The symbols move the states like this.
qc φ dg
qc κ nh
qc τ tc
qc ξ jl
qh φ dl
qh κ bq
qh τ lq
qh α dt
qh ξ fp
gf φ bq
gf κ lq
gf τ hz
gf ρ dg
gf α ll
gf ξ ng
jq φ fp
jq κ ng
jq τ zs
jq ρ dp
jq α rp
jq ξ md
cd φ tb
cd κ qr
cd τ cg
cd α bq
cd ξ lh
dj φ hc
dj κ hp
fl φ bz
fl κ tl
fl τ fd
fl α qc
fl ξ ll
qz φ dq
qz κ sg
qz τ fp
qz α tl
qz ξ lq
fj φ zb
fj κ cd
fj τ gh
fj α qh
fj ξ rl
hp φ sn
hp κ lz
zs φ rt
zs κ hm
zs τ cq
zs ρ zg
zs α nt
zs ξ tg
rn φ cp
rn κ zr
rn ρ rp
rn α cq
cp φ fs
cp κ gj
cp τ bs
cp ρ zz
cp α md
cp ξ rn
bz κ mh
bz τ ld
bz α dg
bz ξ fl
zb κ tb
zb τ qr
zb α dl
zb ξ fj
zg φ nh
zg κ tc
zg τ jm
zg ξ hn
fr φ sg
fr κ fp
fr τ ng
fr ρ dz
fr α fd
fr ξ hz
tq φ qm
tq κ fj
tq τ lh
tq α sg
tq ξ cg
nf φ nt
nf κ pn
nf α hp
fh φ fd
fh κ rp
fh τ ms
fh α nq
fh ξ gn
rh φ dz
rh κ dp
rh τ jl
rh ξ tc
gr φ tl
gr κ fd
gr τ rp
gr α zg
gr ξ sz
dl κ pf
dl τ qz
dl α bm
dl ξ qh
jl φ qc
jl κ zg
jl τ nq
jl ξ zn
dq κ mz
dq τ qh
dq α mh
dq ξ qz
sg φ mz
sg κ qh
sg τ gf
sg α ld
sg ξ fr
fp φ qh
fp κ gf
fp τ rt
fp ρ sm
fp α zz
fp ξ jq
hm φ hz
hm κ md
hm τ sl
hm ρ tc
hm α gn
hm ξ hg
lz φ hr
lz κ qb
dt φ bm
dt κ fl
dt τ gr
dt α dp
dt ξ zz
mj φ lh
mj κ hj
mj τ gs
mj ρ fl
mj α ng
mj ξ gj
mz κ dl
mz τ bq
mz α cz
mz ξ sg
jh κ qm
jh τ fj
jh α dq
jh ξ qr
md φ jq
md κ nm
md τ tg
md ρ mf
md α sr
md ξ cq
tl φ mh
tl κ ld
tl τ zz
tl α nh
tl ξ gr
ld φ cz
ld κ dt
ld τ ll
ld α rh
ld ξ fd
dg κ fz
dg τ rh
dg ξ qc
fs φ rl
fs κ mj
fs τ tt
fs ρ dt
fs α jq
fs ξ cp
gh φ qr
gh κ cg
gh τ fs
gh ρ mh
gh α lq
gh ξ hj
mh κ cz
mh τ dt
mh α fz
mh ξ tl
sl φ nm
sl κ tg
sl ρ zn
sl α cn
nt φ sz
nt κ gn
nt τ dh
nt α sn
nt ξ nf
cz κ bm
cz τ fl
cz α dz
cz ξ ld
ns φ cg
ns κ fs
ns τ gj
ns ρ ld
ns α hz
ns ξ gs
lh φ cd
lh κ gh
lh τ ns
lh ρ bz
lh α gf
lh ξ mj
qr φ jh
qr κ tq
qr τ rl
qr α qz
qr ξ gh
dz κ sm
dz τ qc
dz ξ rh
rt φ lq
rt κ hz
rt τ md
rt ρ nh
rt α sz
rt ξ zs
cn φ ms
cn κ nf
cn α dj
bq φ pf
bq κ qz
bq τ fr
bq α fl
bq ξ gf
ll φ fl
ll κ gr
ll τ fh
ll α jl
ll ξ rd
dh φ sr
dh κ cn
dh α qb
bs φ tt
bs κ sc
bs ρ sz
bs α tg
rd φ ll
rd κ sz
rd τ gn
rd α zn
rd ξ ms
tc φ rh
tc κ mf
tc τ zn
tc ξ nq
qm κ zb
qm τ cd
qm α mz
qm ξ tq
cq φ md
cq κ sl
cq ρ jm
cq α dh
qb φ mc
qb κ dj
zr φ gj
zr κ bs
zr ρ rd
zr α sl
sn φ hn
sn κ hr
sn τ qb
sn ξ hp
nh φ fz
nh κ rh
nh τ mf
nh ξ zg
dp φ sm
dp κ qc
dp τ zg
dp ξ mf
rl φ fj
rl κ lh
rl τ hj
rl ρ bm
rl α fp
rl ξ fs
cg φ tq
cg κ rl
cg τ mj
cg ρ cz
cg α fr
cg ξ ns
hg φ hm
hg κ cq
hg ρ nq
hg α pn
ng φ gf
ng κ rt
ng τ hm
ng ρ qc
ng α rd
ng ξ nm
hc φ zn
hc κ sn
hc τ lz
hc ξ dj
gs φ ns
gs κ cp
gs τ zr
gs ρ fd
gs α hm
gs ξ sc
mf φ dp
mf κ jl
mf τ hn
mf ξ jm
sc φ gs
sc κ rn
sc ρ fh
sc α hg
mc φ jm
mc κ hc
mc τ hp
mc ξ qb
tg φ zs
tg κ hg
tg ρ hn
tg α nf
hz φ fr
hz κ jq
hz τ nm
hz ρ rh
hz α fh
hz ξ hm
pf κ dq
pf τ sg
pf α bz
pf ξ bq
tt φ hj
tt κ gs
tt τ rn
tt ρ gr
tt α zs
tt ξ bs
zn φ jl
zn κ hn
zn τ hr
zn ξ hc
nq φ tc
nq κ jm
nq τ hc
nq ξ hr
hj φ gh
hj κ ns
hj τ cp
hj ρ tl
hj α rt
hj ξ tt
hr φ nq
hr κ mc
hr τ dj
hr ξ lz
sz φ gr
sz κ fh
sz τ sr
sz α hn
sz ξ nt
fd φ ld
fd κ zz
fd τ rd
fd α tc
fd ξ fh
hn φ zg
hn κ nq
hn τ mc
hn ξ sn
lq φ qz
lq κ fr
lq τ jq
lq ρ fz
lq α gr
lq ξ rt
pn φ gn
pn κ dh
pn α lz
sm κ dg
sm τ nh
sm ξ dp
jm φ mf
jm κ zn
jm τ sn
jm ξ mc
nm φ ng
nm κ zs
nm τ hg
nm ρ jl
nm α ms
nm ξ sl
rp φ zz
rp κ rd
rp τ nt
rp α jm
rp ξ sr
sr φ rp
sr κ ms
sr τ nf
sr α mc
sr ξ dh
fz κ dz
fz τ dp
fz ξ nh
bm κ bz
bm τ tl
bm α sm
bm ξ dt
tb κ jh
tb τ tq
tb α pf
tb ξ cd
gj φ mj
gj κ tt
gj τ sc
gj ρ ll
gj α nm
gj ξ zr
ms φ rd
ms κ nt
ms τ pn
ms α hc
ms ξ cn
zz φ dt
zz κ ll
zz τ sz
zz α mf
zz ξ rp
gn φ fh
gn κ sr
gn τ cn
gn α hr
gn ξ pn

The rows follow the links: the fewer symbols apart two states are, the more alike their rows tend to be.

Each row is also shifted at random along 4 hidden directions that mean nothing.

Some states, each with a row of numbers:
dj: [-99,-7,3,-15,-21,0,3,-26,-37,7,-25,29,-16,29,24,0,-20,11,-33,13,-8,-38,16,-2,17,25,19,19,42,7,16,-54,-39,5,3,4,-1,-13,-68,0,-15,23,-5,-3,-13,-6,8,-22,29,-32,32,1,28,11,17,12,2,-33,-10,-17,63,-26,-36,18,-12,7,19]
tq: [176,18,10,17,10,35,10,20,-49,-25,-27,-15,4,-19,11,6,-30,-21,-22,-14,4,25,4,-38,-3,-9,-36,-6,-60,36,-28,50,-37,-15,-18,2,27,-18,24,-12,-15,-4,-3,-20,-38,-14,-16,-9,-11,-10,-34,14,6,1,-16,-10,23,13,5,28,-29,-6,27,14,17,9,-28]
hp: [60,19,5,-24,27,-37,-11,-9,105,21,13,30,6,-28,-23,21,20,72,65,9,7,-2,-25,19,-22,19,15,45,5,9,74,-4,-7,45,-20,54,-30,20,-14,42,16,-46,-7,13,57,19,-3,-7,-37,67,-1,-56,-13,-61,-37,20,-1,48,36,26,13,24,6,-20,-51,40,54]
tl: [69,-9,-7,19,15,17,11,-33,16,-10,20,-3,-21,2,13,25,-6,1,23,39,-32,0,13,-25,35,-6,-18,2,12,-29,-13,-28,39,-14,32,-39,13,-9,30,-26,-8,-1,-27,-18,-40,11,32,17,10,8,-4,-9,29,31,-2,9,13,9,-11,17,11,-18,6,-5,25,-31,17]
tc: [119,41,34,25,26,5,13,-22,24,4,15,30,-10,-4,-36,9,35,28,26,17,10,5,-7,35,3,16,-13,14,-19,35,13,5,-6,24,-11,27,-34,34,8,2,19,-41,-2,8,4,27,9,-11,9,45,-15,-33,18,-24,-31,1,4,23,4,16,-9,1,13,17,2,-6,-12]
gf: [16,19,-39,-11,-14,10,-37,51,-23,29,-57,24,2,52,0,9,-9,26,9,-21,-22,2,-49,-18,16,-55,-13,-47,-43,-16,11,33,-35,-12,-23,-3,15,-27,58,-3,-41,-16,5,37,-14,26,-34,3,3,-13,8,22,21,-3,-13,-5,30,13,55,7,-13,33,12,40,0,24,11]
ns: [-50,25,-8,-7,17,24,-28,20,-126,-13,-74,22,-27,-2,11,-60,-5,-28,-42,-41,0,28,-16,-33,-90,28,54,-62,-42,24,-43,77,-83,-13,-66,33,35,12,9,-8,-14,-19,-33,4,57,-38,-28,-46,-42,-64,-51,35,-47,-69,-20,-2,26,-60,-11,16,-39,31,22,-14,-9,18,-30]
gj: [185,24,6,-14,-30,-33,-22,19,47,24,2,-37,43,-12,-45,9,23,18,19,-6,17,25,-33,32,9,-3,-20,35,17,-11,67,-19,29,22,15,32,-45,-49,-3,38,12,5,25,11,17,3,-16,2,13,24,34,-8,9,6,35,-40,1,41,4,-64,-1,33,-19,-36,-43,-6,24]
zs: [-38,-32,-17,-39,7,-30,9,-33,92,-4,29,-35,40,-6,-3,8,5,-2,36,20,-11,22,5,-5,28,40,-6,41,32,-46,22,-51,52,10,-9,-5,2,-43,-15,19,-3,-17,-13,-24,-24,-21,-1,28,-13,63,-8,-28,-2,19,2,-37,1,30,-17,-26,-7,-14,-1,-42,-30,-39,23]
mz: [-49,-41,24,15,-1,-7,70,-33,114,-42,96,-59,48,-69,-10,31,9,-16,5,37,-7,17,72,22,31,6,-47,37,30,-19,-46,-81,73,-8,48,-35,27,-18,-22,10,32,31,9,-50,-60,-13,5,72,23,62,5,-20,0,65,14,-9,-20,36,-52,-24,-13,-57,-31,-20,32,-64,-6]
dz: [-53,-27,19,52,20,29,10,-10,-24,-38,11,19,-54,-9,-5,6,-39,19,-10,5,18,-2,47,-1,14,11,-33,29,-37,5,-68,32,-11,2,34,9,21,7,-3,-11,-7,-8,-13,-28,-49,28,12,19,-7,-6,18,12,22,-3,4,14,14,4,1,55,23,-5,18,0,27,-2,5]
fd: [40,-3,38,18,38,10,4,-13,-8,-3,-8,9,-33,28,-14,3,-2,25,3,5,8,1,-9,-8,41,-2,-39,-10,-67,-1,-11,30,28,18,-19,4,-7,30,23,-11,-6,-25,-14,-4,-49,42,14,-12,6,31,-23,-36,25,-1,-32,12,7,2,-1,47,-11,-9,26,25,33,-15,-14]
cg: [-90,-5,-19,18,-12,35,17,9,-42,-38,-28,17,-8,-4,27,-11,-13,-2,-70,4,-18,20,22,-4,-34,27,12,-12,-13,20,-54,15,-62,0,-34,37,51,7,-35,1,-1,-17,-16,-1,-11,-6,-17,12,2,-4,-29,13,-32,-19,-45,17,24,-33,-8,25,-20,-30,-3,28,9,-13,-39]
zr: [123,11,5,-25,-24,10,-30,14,-43,7,-56,2,21,56,15,16,-49,-6,-26,-6,27,4,-20,-41,71,-12,-33,23,-35,15,50,6,-49,-4,-14,24,-15,-70,-11,8,-36,3,15,-18,-75,15,-16,-25,27,-19,24,12,56,26,36,-32,26,12,6,-37,23,-8,6,20,-22,-13,18]
hz: [-8,8,10,-11,18,16,-19,19,-24,-17,-29,-19,-5,21,-13,-18,-14,-24,-6,-28,5,29,-24,-17,17,10,-22,-26,-61,-12,-8,59,-11,25,-49,13,1,5,26,0,-25,-28,-23,-9,-30,-6,-12,-18,-16,7,-35,-16,5,-11,-7,-33,26,-13,-10,17,-48,13,31,4,17,-30,-25]
nf: [189,11,18,-14,15,-28,-32,-24,39,16,-8,-3,1,19,-1,10,-6,-1,52,13,8,2,-31,-39,36,10,-32,13,-28,-8,54,-2,34,18,-12,-8,-49,-10,12,-6,-24,-44,-4,-1,-32,5,32,-44,-5,11,-35,-47,59,4,-1,-27,11,16,-8,15,13,-1,32,-21,-7,-2,30]
dg: [90,1,4,42,-22,16,5,-26,-24,17,-1,8,-36,17,-3,21,-34,-12,-17,28,7,-8,34,-15,35,-18,-27,39,18,-6,-21,-12,18,-36,50,-23,-2,-24,16,-37,-2,14,22,-23,-58,34,20,13,13,-39,49,41,49,54,63,-10,3,26,1,-20,39,0,-6,4,19,-25,13]
dt: [157,17,22,10,-8,18,-8,7,-47,13,-9,-15,-6,8,-11,5,-4,-40,8,-30,9,-30,9,-18,5,-49,-19,-52,-28,7,-14,44,25,-38,17,-59,-46,29,43,-43,3,24,22,-1,6,17,22,-39,3,-24,-11,20,23,29,20,30,-14,-10,4,3,-8,-2,30,13,47,26,-30]
mc: [-23,-3,54,15,-18,5,-7,-14,-28,2,-30,9,-7,21,-20,15,-41,8,3,3,68,0,12,29,83,14,-43,64,-31,21,25,12,-16,32,5,39,-35,1,-31,11,-9,10,20,-17,-71,33,4,-34,49,-7,56,-4,53,19,48,-17,21,8,4,-1,38,-10,-3,27,13,-25,18]
ll: [-38,21,-15,5,-6,3,2,-18,22,24,20,13,-10,14,-8,-2,33,16,15,15,-46,-29,-27,9,4,-23,18,-46,50,-13,5,-38,30,-17,28,-27,-13,22,24,-10,23,-2,-7,31,29,3,16,7,23,-1,1,0,-7,21,-13,16,-27,-25,7,-11,-3,8,-12,6,13,-5,0]
zz: [44,-19,64,38,-21,9,50,-47,47,-5,8,-13,-3,44,-14,48,-30,-1,-23,46,34,0,21,39,147,-19,-95,32,-38,-9,-18,-65,64,11,39,-33,-53,-13,-7,-6,-2,19,25,-45,-173,62,31,7,114,36,41,-16,83,107,35,-12,7,32,-22,-27,22,-55,-19,59,53,-82,-17]
mj: [162,43,2,14,-19,-10,-13,31,38,32,-15,-26,25,28,-61,-5,18,22,9,6,12,42,-37,41,23,-5,-46,28,-10,-3,47,-18,25,4,-13,34,-39,-43,27,24,-3,-26,33,23,-10,34,-18,10,28,31,37,-1,20,7,21,-47,24,49,25,-47,-17,42,-6,-15,-43,-26,2]
jq: [-164,-7,15,-12,-7,-12,16,14,29,15,18,-34,34,-3,-12,5,18,3,-8,-6,-3,4,-13,55,1,5,-5,-4,6,-9,-4,-7,20,24,-7,2,-13,10,-22,36,18,30,16,2,-6,-2,-6,22,41,8,13,-14,-15,9,-4,-26,-5,-16,1,-26,-14,-4,-28,19,7,-9,-14]
zg: [-58,28,-35,30,17,15,30,-27,9,-1,9,40,-19,-11,12,-18,29,37,-4,42,-38,-12,0,2,-54,23,59,-8,56,5,-15,-43,-6,4,18,13,18,26,-3,4,6,-25,-29,23,60,-3,16,7,-24,5,-20,-15,-25,-31,-42,24,1,-8,-7,13,13,-6,-11,-22,-8,4,13]
tt: [-33,-7,-13,-15,6,-1,-4,-7,39,-15,-17,-2,6,7,1,3,-22,15,1,20,5,30,-9,-6,25,40,-12,51,3,-16,27,-18,-15,25,-6,46,12,-61,-37,21,-20,-30,-30,-6,-47,5,-22,20,-2,17,16,-8,10,-6,19,-27,32,23,-7,-23,2,-11,-10,-21,-31,-41,25]
dq: [-49,-23,-28,-6,11,19,-4,18,9,-20,2,-8,-15,-14,9,4,-15,-8,16,6,-38,15,14,-44,-14,-5,3,-15,-7,-32,-39,23,0,-18,20,-24,46,-18,28,-35,-6,-27,-14,-7,0,-18,-10,47,-50,-13,-21,15,-15,6,-1,3,17,15,0,29,-6,1,22,-18,7,8,4]
fj: [-68,-5,-1,-1,-20,30,16,45,-13,-14,-6,-3,-4,-10,17,8,-20,4,-26,-23,23,10,27,12,3,-34,-19,11,-20,32,-11,46,-61,-8,7,23,33,-7,-21,6,4,24,30,17,-6,12,-40,16,10,20,26,49,-25,-14,-14,25,-5,13,40,13,7,-4,-14,38,5,28,-21]
md: [128,1,41,-32,-25,-39,-8,10,29,23,29,-76,51,-18,-43,4,17,-44,18,-23,40,9,-9,20,18,-7,-33,-5,-18,0,29,-3,60,13,-7,-24,-47,-17,6,10,11,45,26,-7,-17,-18,-16,-19,29,14,8,-12,18,41,30,-47,-29,11,-19,-58,-21,2,2,-11,12,-11,-13]

From each start, follow one symbol. Which state do you reach?
Answers are names.
[56,33,31,46,-19,6,20,-2,-33,8,5,15,-13,-2,-26,3,25,14,-19,0,11,-12,-8,42,-3,-15,3,-20,3,20,5,3,-5,4,7,0,-44,29,-2,5,19,12,19,3,12,21,9,-15,37,-6,23,3,5,5,8,13,-12,-5,-7,-19,5,0,-23,36,17,5,-32]
κ jl
[-132,6,-8,-13,-20,1,24,13,4,5,18,-31,29,-10,5,-8,28,-24,-26,-14,-11,-6,-4,33,-24,-31,15,-51,6,3,-29,2,6,-16,-11,-23,15,36,3,7,25,52,11,26,35,-17,-8,21,30,10,-8,15,-34,15,-36,14,-19,-29,-15,-6,-30,-14,-33,34,21,12,-32]
φ qh
[-5,15,29,10,-23,-15,20,17,-7,-4,-5,-19,18,0,-39,4,-6,7,-29,-12,24,20,-13,37,16,3,-12,10,-11,12,7,12,-9,12,-27,43,-2,-20,-32,26,-7,15,15,5,-19,14,-19,-1,50,16,29,-2,0,14,7,-37,-2,-4,-9,-39,-19,11,-12,9,-4,-18,-21]
τ tt
[80,-12,-25,3,-29,15,2,-5,-11,-9,21,-45,24,-6,9,6,10,-54,-28,0,-37,0,25,-37,5,-28,-23,-17,53,-29,-33,-45,49,-44,43,-64,16,-39,28,-37,-7,47,25,-23,-36,-9,18,31,30,-29,10,39,7,60,43,-14,2,6,-38,-44,-15,-20,-18,-22,26,-23,-13]
ξ bq
[-28,-19,10,-29,20,-22,-5,0,-8,-14,19,-28,40,-25,-7,-23,15,-40,6,-23,12,3,-2,-7,-45,26,8,-25,3,6,-5,19,17,13,-41,-10,-6,10,-13,8,6,8,-16,-8,35,-53,-11,-12,-27,6,-60,-24,-32,-23,-25,-19,-22,-31,-36,-7,-20,3,9,-26,-10,4,-24]
τ sl
[58,8,-21,28,5,14,12,-22,18,-1,12,31,-31,-6,0,15,8,25,3,39,-25,-14,16,-15,-4,7,13,19,20,-3,-15,-17,1,-33,32,-8,15,9,7,-15,12,-23,-8,4,-3,6,19,2,-20,12,-9,-3,7,-7,-3,20,11,8,0,23,11,-1,9,4,-1,3,22]
τ mf
[-81,9,33,35,-10,-3,9,1,-15,15,-23,28,-31,14,-38,16,-15,50,4,-7,43,-10,-15,53,33,13,-16,37,-39,7,27,16,-24,46,-5,35,-26,24,-25,43,12,-17,15,-2,-15,47,3,-8,32,12,47,-21,16,-12,2,1,0,8,31,-3,25,11,-15,22,-2,2,-1]
φ mf
[49,10,18,-1,10,19,33,4,48,-2,17,-20,24,-11,-16,-6,8,5,3,6,-13,33,3,7,23,3,-28,-18,-45,4,-4,11,20,9,-15,5,4,7,21,10,15,0,-14,-7,-32,5,-23,-1,6,48,-45,-20,-11,15,-41,-11,7,9,-15,9,-48,-14,11,15,20,-21,-20]
τ ng
[-20,31,-39,14,-37,17,18,25,-37,-10,-19,-3,19,19,19,-14,22,7,-49,1,-39,1,-2,-2,-29,-12,25,-27,47,1,-14,-47,-38,-28,-1,5,17,-36,-10,11,-2,14,8,20,11,-21,-11,17,31,-43,21,27,-35,15,-8,3,0,-11,5,-51,-3,-6,-39,22,-6,11,-18]
κ gh
[149,-2,30,4,-8,14,-16,47,15,16,-25,-27,3,30,-14,32,-38,-3,16,-17,33,38,-25,-13,61,-56,-82,-18,-76,15,3,63,-12,-11,10,-17,-19,-13,39,-25,-28,0,23,7,-59,32,-31,-5,9,26,6,22,45,28,-7,-7,17,40,48,24,-21,16,33,26,27,17,-20]
φ dl
[-54,-5,-30,-9,-13,0,26,10,63,-6,30,-15,31,-17,17,17,0,-10,-1,20,-31,-2,9,-1,27,-32,-13,-20,29,-32,1,-35,21,-31,26,-43,25,-22,-1,-8,-4,33,27,5,-13,-11,-5,58,25,19,22,14,-3,48,-1,5,2,15,15,-12,2,-19,-35,28,1,-10,-2]
α fl
[5,-12,-18,17,15,13,-3,-18,-4,-16,8,1,-37,-15,6,-2,4,-23,24,7,-27,-6,11,-36,-14,-6,-7,-4,16,-31,-53,-9,28,-25,45,-47,19,4,40,-25,7,-1,-9,-18,12,-2,17,24,-42,-18,-12,7,-11,8,6,-6,0,-4,-18,24,5,-6,15,-26,11,-16,19]
ξ tl
[127,22,-8,-12,-14,-13,-34,46,-1,23,-49,-23,15,54,-44,-8,-4,-5,16,-10,7,28,-58,5,40,-22,-43,-31,-29,-30,48,22,21,-9,-18,-5,-33,-44,45,-1,-14,-23,10,28,-29,26,-15,-6,17,-4,7,15,39,19,14,-60,20,30,17,-34,-32,38,16,6,-10,-21,7]
φ gf
[-45,1,-20,19,17,22,2,-36,-6,2,-27,39,-45,25,29,-9,2,13,3,24,-38,-6,-5,-33,5,1,7,-16,2,-30,-19,-20,2,-16,9,-9,23,18,15,-30,-16,-24,-36,3,-34,8,26,6,-5,3,-22,-5,6,8,-15,7,28,-29,-7,35,-7,-7,1,13,19,-23,6]
κ fd
